Here is a tiny trained network, its code and every weight. The questions are about switching its units off for an input and a target symbol, where a switched-off unit gives its printed mean instead of its output.

import numpy as np


def w(rows, s, z=0):
    codes = np.array(rows[::2]) - 128.0
    scale = np.full(codes.shape[1], s)
    scale[-1] = z or s
    return codes * scale


def f(y):
    return y / 2 * (1 + np.tanh(0.7978845608 * (y + 0.044715 * y**3)))


def softmax(a):
    e = np.exp(a - a.max(-1, keepdims=True))
    return e / e.sum(-1, keepdims=True)


def log_softmax(a):
    a = a - a.max(-1, keepdims=True)
    return a - np.log(np.exp(a).sum(-1, keepdims=True))


def net(x, mask):
    ids = ['ΘΞΣδεζηω'.index(c) for c in x.split()]
    T = len(ids)
    res = E[ids] + P[:T]
    r = res
    for j in range(2):
        rows = slice(3 * j, 3 * j + 3)
        q, k, v = (r @ M[0][rows].T for M in (Q, K, V))
        z = softmax(np.where(np.tri(T) > 0, q @ k.T / 3**0.5, -1e9)) @ v
        o = O[0][rows]
        res = res + np.where(mask[j], z, o[:, -1]) @ o[:, :-1]
    y = f(res @ A[0][:, :-1].T + A[0][:, -1])
    res = res + np.where(mask[2:14], y, B[0][:, -1]) @ B[0][:, :-1]
    return log_softmax(res[-1] @ U[:, :-1].T + U[:, -1])


Q, K, V, O, A, B = {}, {}, {}, {}, {}, {}
E = w([
[164,116,106,38,213],'Θ',
[165,98,161,124,124],'Ξ',
[142,199,115,251,143],'Σ',
[146,137,166,195,102],'δ',
[172,96,197,134,185],'ε',
[157,141,109,190,169],'ζ',
[55,187,81,162,120],'η',
[149,208,167,105,151],'ω',
],0.014)
P = w([
[1,122,147,66,181],'0',
[133,116,111,153,132],'1',
[139,130,113,148,113],'2',
[158,144,118,157,89],'3',
[165,147,115,146,86],'4',
[170,151,111,145,89],'5',
],0.0073)
Q[0] = w([
[210,132,154,166,108],'H1',
[182,60,92,218,38],'H1',
[90,100,176,106,197],'H1',
[125,214,254,111,111],'H2',
[191,83,135,166,170],'H2',
[154,136,160,202,47],'H2',
],0.026)
K[0] = w([
[101,126,238,117,169],'H1',
[5,96,151,170,180],'H1',
[200,80,93,156,131],'H1',
[105,236,243,74,78],'H2',
[223,85,130,167,84],'H2',
[79,123,160,202,55],'H2',
],0.023)
V[0] = w([
[94,151,25,241,231],'H1',
[134,39,251,210,152],'H1',
[68,235,161,197,34],'H1',
[189,164,172,153,116],'H2',
[157,145,156,86,239],'H2',
[130,67,211,213,167],'H2',
],0.012)
O[0] = w([
[201,254,140,147,40,208],'H1',
[7,126,48,131,46,204],'H1',
[178,80,166,242,54,144],'H1',
[57,142,163,100,167,234],'H2',
[140,118,219,121,57,125],'H2',
[111,63,179,143,214,254],'H2',
],0.0096,0.0057)
A[0] = w([
[102,92,143,189,166,81],'N1',
[124,57,24,172,62,117],'N2',
[175,166,49,139,10,67],'N3',
[206,124,160,127,96,65],'N4',
[151,163,118,50,170,72],'N5',
[200,124,133,186,106,3],'N6',
[200,64,86,19,75,145],'N7',
[83,211,103,133,126,53],'N8',
[159,115,103,196,225,104],'N9',
[193,66,136,194,174,99],'N10',
[134,217,226,96,216,100],'N11',
[85,135,2,58,78,65],'N12',
],0.008,0.0051)
B[0] = w([
[100,132,175,59,69,189],'N1',
[94,114,69,224,130,167],'N2',
[115,123,228,123,158,238],'N3',
[36,172,36,110,135,202],'N4',
[115,84,104,177,41,178],'N5',
[33,109,99,39,88,224],'N6',
[69,123,193,43,77,148],'N7',
[168,74,115,101,107,152],'N8',
[129,51,172,76,116,183],'N9',
[233,123,148,98,73,189],'N10',
[226,135,51,162,185,254],'N11',
[184,251,92,113,118,165],'N12',
],0.014,0.0064)
U = w([
[154,96,97,128,168,78],'Θ',
[62,73,163,69,215,183],'Ξ',
[121,204,215,115,67,55],'Σ',
[116,69,100,200,66,169],'δ',
[108,191,53,114,128,38],'ε',
[211,254,226,192,195,251],'ζ',
[161,90,64,68,37,25],'η',
[178,114,217,98,136,145],'ω',
],0.0044,0.0035)

Each question gives the input, a string of symbols that net reads in full, and the target symbol t.
The units are the heads (3 rows each of Q, K, V and O) and the neurons (one row each of A and B). Each row of codes is followed by its name. A weight is (code - 128) times the scale printed after its matrix; where a second scale follows, it is the last column's (O, A, B and U).
mask holds one flag per unit, heads first, then neurons. A switched-off unit (its flag False) gives its mean, the last column of its rows in O or B, instead of its output. The means were averaged over made-up inputs and are rounded, as every weight is.
A unit's drop is (log p(t) with every unit on - log p(t) with that unit switched off) / (log p(t) with every unit on - log p(t) with every unit switched off).
The circuit of an input: a set's keep is (log p(t) with only the set's units on - log p(t) with every unit switched off) / (log p(t) with every unit on - log p(t) with every unit switched off). Starting from the 12 units with the biggest drops (on a tie, the unit counted first), units are removed one at a time, each time the one whose removal leaves the highest keep (on an exact tie, the one counted first), for as long as the keep stays at least 0.8.
circuit, biggest first: the units of the circuit, biggest drop first
unit that matters most: the unit with the biggest drop
k most important neurons: the k neurons with the biggest drops, biggest first
which heads matter: for each layer, one digit per head in row order, 1 if its drop is at least 0.15 and else 0, layers parted by /
drop when u is switched off: that unit's drop, to one decimal
input Σ Θ Ξ, target Σ: circuit, biggest first -> (H1 N3 N6)
input Ξ ζ Θ ω Ξ, target Ξ: 2 most important neurons -> (N11 N10)
input ω η Σ ζ, target ω: circuit, biggest first -> (H1 N9 N10)
input η Ξ Ξ, target η: unit that matters most -> H1
input ζ Ξ Θ δ, target ζ: circuit, biggest first -> (H1 N6 H2)
input η δ Σ δ ζ, target η: circuit, biggest first -> (H1 N6 N10 N4)
input η Ξ Σ, target η: 3 most important neurons -> (N6 N10 N4)
input Σ ε ζ, target Σ: 3 most important neurons -> (N3 N6 N11)
input ζ η Σ, target ζ: which heads matter -> 10
input δ ε ω δ δ Θ, target η: which heads matter -> 11
input ω δ δ Ξ, target ω: circuit, biggest first -> (H1 N10 N9 H2)
input Θ δ ε δ, target Θ: 2 most important neurons -> (N11 N5)
input δ ζ Θ ε, target Ξ: circuit, biggest first -> (H1 H2)
input ε δ ζ, target ε: 2 most important neurons -> (N12 N3)
input Θ ε Σ, target Θ: 3 most important neurons -> (N11 N5 N9)
input δ ε ω Σ δ Ξ, target δ: 2 most important neurons -> (N2 N3)
input ε δ ε ε ε Σ, target ε: drop when N3 is switched off -> 0.1
input ε ζ δ δ, target ε: drop when H1 is switched off -> 1.3
input Σ δ Ξ Ξ Σ, target Σ: drop when N3 is switched off -> 0.6
input ε ζ δ δ Σ ζ, target ε: drop when H1 is switched off -> 1.6
